Here is a tiny trained network, its code and every weight. The questions are about switching its units off for an input and a class, where a switched-off unit gives its printed mean instead of its output.

import numpy as np


def w(rows, s, z=0):
    codes = np.array(rows[::2]) - 128.0
    scale = np.full(codes.shape[1], s)
    scale[-1] = z or s
    return codes * scale


def f(y):
    return y / 2 * (1 + np.tanh(0.7978845608 * (y + 0.044715 * y**3)))


def log_softmax(a):
    a = a - a.max(-1, keepdims=True)
    return a - np.log(np.exp(a).sum(-1, keepdims=True))


def net(x, mask):
    res = np.array(x, float).reshape(1, 4) / 4 @ E
    y = f(res @ A[0][:, :-1].T + A[0][:, -1])
    res = res + np.where(mask, y, B[0][:, -1]) @ B[0][:, :-1]
    return log_softmax(res[-1] @ U[:, :-1].T + U[:, -1])


A, B = {}, {}
E = w([
[223,179,63,158,150,173,154,130,120,184,170],'x0',
[91,124,122,125,229,36,200,192,102,132,136],'x1',
[112,219,138,148,80,80,161,144,254,143,108],'x2',
[149,134,213,211,191,130,124,64,134,133,117],'x3',
],0.0089)
A[0] = w([
[154,27,117,101,191,136,99,106,77,116,123,53],'n0',
[138,143,212,196,183,120,151,70,122,122,134,49],'n1',
[137,47,98,158,170,181,138,131,25,171,134,91],'n2',
[91,123,69,48,38,149,111,207,118,129,172,40],'n3',
[62,108,53,54,72,125,118,185,121,105,139,41],'n4',
[73,111,174,102,131,124,81,136,114,51,63,43],'n5',
[80,149,93,125,195,87,198,181,102,117,133,63],'n6',
[133,53,124,97,158,176,130,114,60,130,171,125],'n7',
[131,37,86,107,174,164,79,94,83,88,127,25],'n8',
[142,96,175,148,205,50,184,174,110,173,146,197],'n9',
[105,142,195,192,204,159,126,59,154,128,118,16],'n10',
[131,130,208,192,152,161,69,44,157,145,140,111],'n11',
[229,139,81,151,164,172,217,115,100,210,173,56],'n12',
[156,110,153,151,59,218,33,95,164,167,101,225],'n13',
[227,181,53,206,149,170,131,171,119,168,195,51],'n14',
[110,194,119,119,81,59,177,111,216,161,78,67],'n15',
[151,135,178,254,198,132,108,49,77,98,55,103],'n16',
[81,61,173,116,118,96,108,115,156,115,61,8],'n17',
[125,151,36,33,85,138,130,190,93,126,157,30],'n18',
[74,53,187,113,102,91,100,125,127,107,62,128],'n19',
[110,201,127,191,86,106,169,142,232,159,102,83],'n20',
[139,102,109,120,39,200,70,64,154,88,127,70],'n21',
[125,125,149,133,8,209,122,68,159,155,115,4],'n22',
[89,111,120,143,185,86,203,189,121,156,121,23],'n23',
[52,113,163,90,118,89,126,89,102,70,72,45],'n24',
[62,73,195,143,82,104,118,142,117,74,98,89],'n25',
],0.0063,0.0032)
B[0] = w([
[104,205,151,96,149,185,96,185,121,68,139,183],'n0',
[233,66,43,206,68,124,67,210,146,80,52,192],'n1',
[113,205,195,90,134,171,113,162,151,95,143,214],'n2',
[215,100,82,236,99,134,64,154,121,97,44,210],'n3',
[218,96,71,199,46,137,104,209,169,108,71,194],'n4',
[82,112,131,182,94,212,176,131,187,156,198,158],'n5',
[73,81,41,104,236,119,229,34,72,97,80,197],'n6',
[94,252,207,64,141,195,79,197,105,86,146,196],'n7',
[120,208,230,125,165,234,97,189,98,41,152,175],'n8',
[77,105,62,112,132,54,155,35,79,106,59,242],'n9',
[230,66,72,248,74,142,53,187,143,67,91,181],'n10',
[157,89,96,167,107,83,104,150,122,105,58,203],'n11',
[65,106,131,180,37,193,204,110,223,236,207,245],'n12',
[25,97,97,58,182,44,198,39,66,104,88,253],'n13',
[54,109,144,176,48,162,224,101,211,209,196,251],'n14',
[142,248,198,77,188,239,96,217,77,9,163,226],'n15',
[157,122,91,182,77,98,75,169,160,99,89,232],'n16',
[139,88,155,205,91,228,206,147,211,171,178,149],'n17',
[195,61,90,253,97,100,71,232,163,110,66,205],'n18',
[71,112,126,176,56,140,180,107,199,186,212,180],'n19',
[130,246,213,80,186,218,94,198,84,31,162,240],'n20',
[87,99,56,83,238,134,232,23,52,111,74,209],'n21',
[102,101,81,138,245,173,225,34,70,96,94,199],'n22',
[94,58,76,111,234,159,251,46,57,81,74,185],'n23',
[91,119,119,191,105,164,213,134,164,184,173,162],'n24',
[61,98,136,188,63,192,212,115,201,226,193,170],'n25',
],0.0055,0.0067)
U = w([
[83,102,62,104,206,121,181,54,55,110,80,97],'0',
[117,237,229,99,151,198,92,197,106,63,167,106],'1',
[87,112,133,164,58,167,169,127,207,246,240,111],'2',
[213,82,65,183,74,111,64,191,139,102,46,112],'3',
[87,149,149,58,99,38,71,108,95,175,135,251],'4',
[175,100,169,95,140,100,92,135,120,168,174,95],'5',
],0.011,0.018)

Each question gives the input, the list of numbers given to net, and the class t.
The units are the neurons (one row each of A and B). Each row of codes is followed by its name. A weight is (code - 128) times the scale printed after its matrix; where a second scale follows, it is the last column's (A, B and U).
mask holds one flag per neuron, in row order. A switched-off neuron (its flag False) gives its mean, the last column of its row in B, instead of its output. The means were averaged over made-up inputs and are rounded, as every weight is.
A unit's drop is (log p(t) with every unit on - log p(t) with that unit switched off) / (log p(t) with every unit on - log p(t) with every unit switched off).
The circuit of an input: a set's keep is (log p(t) with only the set's units on - log p(t) with every unit switched off) / (log p(t) with every unit on - log p(t) with every unit switched off). Starting from the 12 units with the biggest drops (on a tie, the unit counted first), units are removed one at a time, each time the one whose removal leaves the highest keep (on an exact tie, the one counted first), for as long as the keep stays at least 0.8.
units of the circuit, in order: the units of the circuit, biggest drop first
top k neurons: the k neurons with the biggest drops, biggest first
drop when u is switched off: that unit's drop, to one decimal
input [-3,4,6,1], class 1: top 2 neurons => (n15 n20)
input [8,-8,-2,-7], class 0: units of the circuit, in order => (n21)
input [-2,6,-1,8], class 3: top 3 neurons => (n1 n10 n16)
input [-4,6,-6,8], class 3: top 3 neurons => (n1 n16 n10)
input [1,-6,2,7], class 3: top 3 neurons => (n10 n16 n1)
input [-4,-4,1,2], class 0: top 2 neurons => (n12 n14)
input [0,0,-7,8], class 3: top 3 neurons => (n1 n16 n10)
input [2,5,6,-1], class 1: top 3 neurons => (n15 n20 n13)
input [3,-5,-2,5], class 0: top 2 neurons => (n13 n21)
input [8,-4,-5,-8], class 2: top 2 neurons => (n14 n12)
input [-7,-1,-4,7], class 2: top 3 neurons => (n25 n19 n5)
input [7,-5,-7,-7], class 1: top 3 neurons => (n7 n8 n2)
input [-2,-1,5,-5], class 1: top 3 neurons => (n15 n20 n1)
input [-6,5,7,-4], class 1: units of the circuit, in order => (n15)
input [7,-7,1,-4], class 0: drop when n21 is switched off => 0.8
input [8,0,-2,-8], class 2: drop when n12 is switched off => 2.1
input [-8,-7,5,-7], class 2: drop when n6 is switched off => 0.4
